Below is a small trained network, with its code and all its weights. Each question gives an input and a target symbol and asks what happens when units are switched off, that is, made to give their printed mean instead of their output.

import numpy as np


def w(rows, s, z=0):
    codes = np.array(rows[::2]) - 128.0
    scale = np.full(codes.shape[1], s)
    scale[-1] = z or s
    return codes * scale


def f(y):
    return y / 2 * (1 + np.tanh(0.7978845608 * (y + 0.044715 * y**3)))


def softmax(a):
    e = np.exp(a - a.max(-1, keepdims=True))
    return e / e.sum(-1, keepdims=True)


def log_softmax(a):
    a = a - a.max(-1, keepdims=True)
    return a - np.log(np.exp(a).sum(-1, keepdims=True))


def net(x, mask):
    ids = ['αδεζηθλμξπστφψω'.index(c) for c in x.split()]
    T = len(ids)
    res = E[ids] + P[:T]
    u = 0
    for l in range(2):
        q, k, v = (res @ M[l].T for M in (Q, K, V))
        z = softmax(np.where(np.tri(T) > 0, q @ k.T / 3**0.5, -1e9)) @ v
        res = res + np.where(mask[u], z, O[l][:, -1]) @ O[l][:, :-1]
        u += 1
        y = f(res @ A[l][:, :-1].T + A[l][:, -1])
        res = res + np.where(mask[u : u + 12], y, B[l][:, -1]) @ B[l][:, :-1]
        u += 12
    return log_softmax(res[-1] @ U[:, :-1].T + U[:, -1])


Q, K, V, O, A, B = {}, {}, {}, {}, {}, {}
E = w([
[131,108,97],'α',
[226,117,62],'δ',
[110,62,91],'ε',
[133,192,135],'ζ',
[96,106,112],'η',
[129,124,98],'θ',
[86,71,79],'λ',
[124,173,132],'μ',
[111,132,116],'ξ',
[127,185,141],'π',
[170,229,162],'σ',
[183,111,93],'τ',
[148,69,102],'φ',
[119,108,97],'ψ',
[177,248,171],'ω',
],0.018)
P = w([
[52,129,78],'0',
[186,93,222],'1',
[231,99,153],'2',
[123,190,8],'3',
[167,94,229],'4',
[226,101,155],'5',
[125,186,2],'6',
[167,94,229],'7',
[217,102,159],'8',
[124,184,4],'9',
],0.0084)
Q[0] = w([
[247,93,83],'L0H1',
[1,80,238],'L0H1',
[35,180,167],'L0H1',
],0.0078)
K[0] = w([
[46,131,180],'L0H1',
[223,121,2],'L0H1',
[195,149,98],'L0H1',
],0.01)
V[0] = w([
[218,122,69],'L0H1',
[95,145,130],'L0H1',
[1,174,158],'L0H1',
],0.0064)
O[0] = w([
[208,127,54,254],'L0H1',
[86,143,145,106],'L0H1',
[3,169,170,17],'L0H1',
],0.0044,0.00071)
A[0] = w([
[56,121,119,17],'L0N1',
[119,159,221,57],'L0N2',
[134,203,87,107],'L0N3',
[142,2,145,2],'L0N4',
[110,163,97,71],'L0N5',
[137,141,155,87],'L0N6',
[75,208,101,37],'L0N7',
[35,125,186,83],'L0N8',
[160,125,180,128],'L0N9',
[145,91,166,88],'L0N10',
[142,111,171,113],'L0N11',
[132,130,133,25],'L0N12',
],0.014,0.0057)
B[0] = w([
[105,196,135,120],'L0N1',
[71,82,68,158],'L0N2',
[62,86,143,252],'L0N3',
[4,131,160,228],'L0N4',
[195,112,193,136],'L0N5',
[158,89,105,111],'L0N6',
[176,113,50,176],'L0N7',
[53,227,70,126],'L0N8',
[163,102,212,182],'L0N9',
[161,122,178,135],'L0N10',
[226,117,184,135],'L0N11',
[156,22,168,76],'L0N12',
],0.02,0.0031)
Q[1] = w([
[137,132,166],'L1H1',
[228,76,139],'L1H1',
[161,97,4],'L1H1',
],0.02)
K[1] = w([
[137,116,149],'L1H1',
[250,162,114],'L1H1',
[174,233,42],'L1H1',
],0.018)
V[1] = w([
[100,253,223],'L1H1',
[50,47,196],'L1H1',
[86,219,224],'L1H1',
],0.0084)
O[1] = w([
[104,254,149,245],'L1H1',
[30,83,178,221],'L1H1',
[79,229,164,253],'L1H1',
],0.0094,0.0039)
A[1] = w([
[250,134,232,40],'L1N1',
[154,203,144,132],'L1N2',
[106,147,15,154],'L1N3',
[163,166,23,64],'L1N4',
[190,195,230,64],'L1N5',
[125,163,133,179],'L1N6',
[226,104,184,122],'L1N7',
[92,107,38,103],'L1N8',
[115,95,96,46],'L1N9',
[63,162,39,149],'L1N10',
[150,168,148,10],'L1N11',
[94,85,127,142],'L1N12',
],0.012)
B[1] = w([
[5,139,137,157],'L1N1',
[129,177,78,209],'L1N2',
[168,43,133,239],'L1N3',
[54,204,230,217],'L1N4',
[148,31,149,181],'L1N5',
[188,166,106,198],'L1N6',
[153,132,84,164],'L1N7',
[91,164,87,183],'L1N8',
[118,218,132,139],'L1N9',
[142,81,119,254],'L1N10',
[134,60,191,137],'L1N11',
[150,145,102,195],'L1N12',
],0.028,0.015)
U = w([
[253,159,58,128],'α',
[78,190,149,165],'δ',
[101,58,154,59],'ε',
[210,117,173,126],'ζ',
[162,231,122,231],'η',
[174,200,12,75],'θ',
[97,104,58,96],'λ',
[140,119,101,255],'μ',
[123,246,39,167],'ξ',
[173,63,124,203],'π',
[124,70,220,29],'σ',
[142,154,40,118],'τ',
[99,168,198,83],'φ',
[212,63,72,20],'ψ',
[162,73,164,173],'ω',
],0.0072,0.0059)

Each question gives the input, a string of symbols that net reads in full, and the target symbol t.
The units are the heads (3 rows each of Q, K, V and O) and the neurons (one row each of A and B). Each row of codes is followed by its name. A weight is (code - 128) times the scale printed after its matrix; where a second scale follows, it is the last column's (O, A, B and U).
mask holds one flag per unit, layer by layer, with each layer's heads first. A switched-off unit (its flag False) gives its mean, the last column of its rows in O or B, instead of its output. The means were averaged over made-up inputs and are rounded, as every weight is.
A unit's drop is (log p(t) with every unit on - log p(t) with that unit switched off) / (log p(t) with every unit on - log p(t) with every unit switched off).
The circuit of an input: a set's keep is (log p(t) with only the set's units on - log p(t) with every unit switched off) / (log p(t) with every unit on - log p(t) with every unit switched off). Starting from the 12 units with the biggest drops (on a tie, the unit counted first), units are removed one at a time, each time the one whose removal leaves the highest keep (on an exact tie, the one counted first), for as long as the keep stays at least 0.8.
circuit, biggest first: the units of the circuit, biggest drop first
unit that matters most: the unit with the biggest drop
top k neurons: the k neurons with the biggest drops, biggest first
top k neurons in layer l: the k neurons of layer l with the biggest drops, biggest first
input ζ δ δ δ ε, target δ: circuit, biggest first	L1N3
input λ π ε λ ζ π ξ ω θ ω, target α: top 3 neurons in layer 1	L1N2, L1N3, L1N6
input π θ ε μ θ ε ε π λ, target λ: circuit, biggest first	L0N4, L1N4, L1H1, L1N12
input ε λ π τ α λ μ ξ ξ ξ, target ψ: top 2 neurons	L0N3, L1N4
input π σ ξ ζ, target φ: circuit, biggest first	L1N4, L1H1, L0N7
input ω π θ φ, target θ: top 2 neurons	L0N2, L1N8
input λ λ ε λ π σ τ, target α: top 3 neurons in layer 0	L0N1, L0N8, L0N7
input η ω ζ ε λ ω ε π ω ψ, target ζ: top 2 neurons	L1N4, L1N5
input λ η η θ α ψ ε ψ λ π, target α: top 2 neurons	L0N3, L0N7
input ξ θ η ψ λ α λ, target η: top 2 neurons	L1N4, L0N8
input λ η π ε, target α: top 2 neurons in layer 1	L1N2, L1N6
input δ ζ ε σ η δ η, target ξ: top 2 neurons in layer 0	L0N3, L0N4
input ξ π η α μ μ δ φ λ μ, target η: top 3 neurons in layer 0	L0N8, L0N7, L0N4
input λ ζ λ λ θ θ η λ δ η, target α: top 4 neurons in layer 1	L1N2, L1N6, L1N3, L1N10
input π ξ λ ξ λ π ξ τ θ δ, target φ: top 4 neurons	L1N4, L0N7, L0N4, L0N8
input δ θ α ξ, target ξ: unit that matters most	L1H1
input ζ λ π θ ε, target δ: top 3 neurons	L0N4, L1N3, L1N5
input ζ λ π ξ, target σ: top 2 neurons in layer 1	L1N4, L1N3
input η ε ε η, target ζ: top 2 neurons	L1N4, L1N5
input ω π λ η, target θ: unit that matters most	L1H1
input θ ξ μ ω ζ π φ μ λ, target λ: top 2 neurons in layer 1	L1N4, L1N6
input η α α λ ε ε ω σ σ ζ, target ζ: top 4 neurons	L0N3, L1N4, L1N5, L1N3
input δ μ α ψ λ ξ σ ζ π α, target ξ: top 3 neurons in layer 1	L1N8, L1N9, L1N4
input π ω τ λ λ θ ξ, target φ: top 4 neurons	L0N7, L1N4, L0N8, L0N4
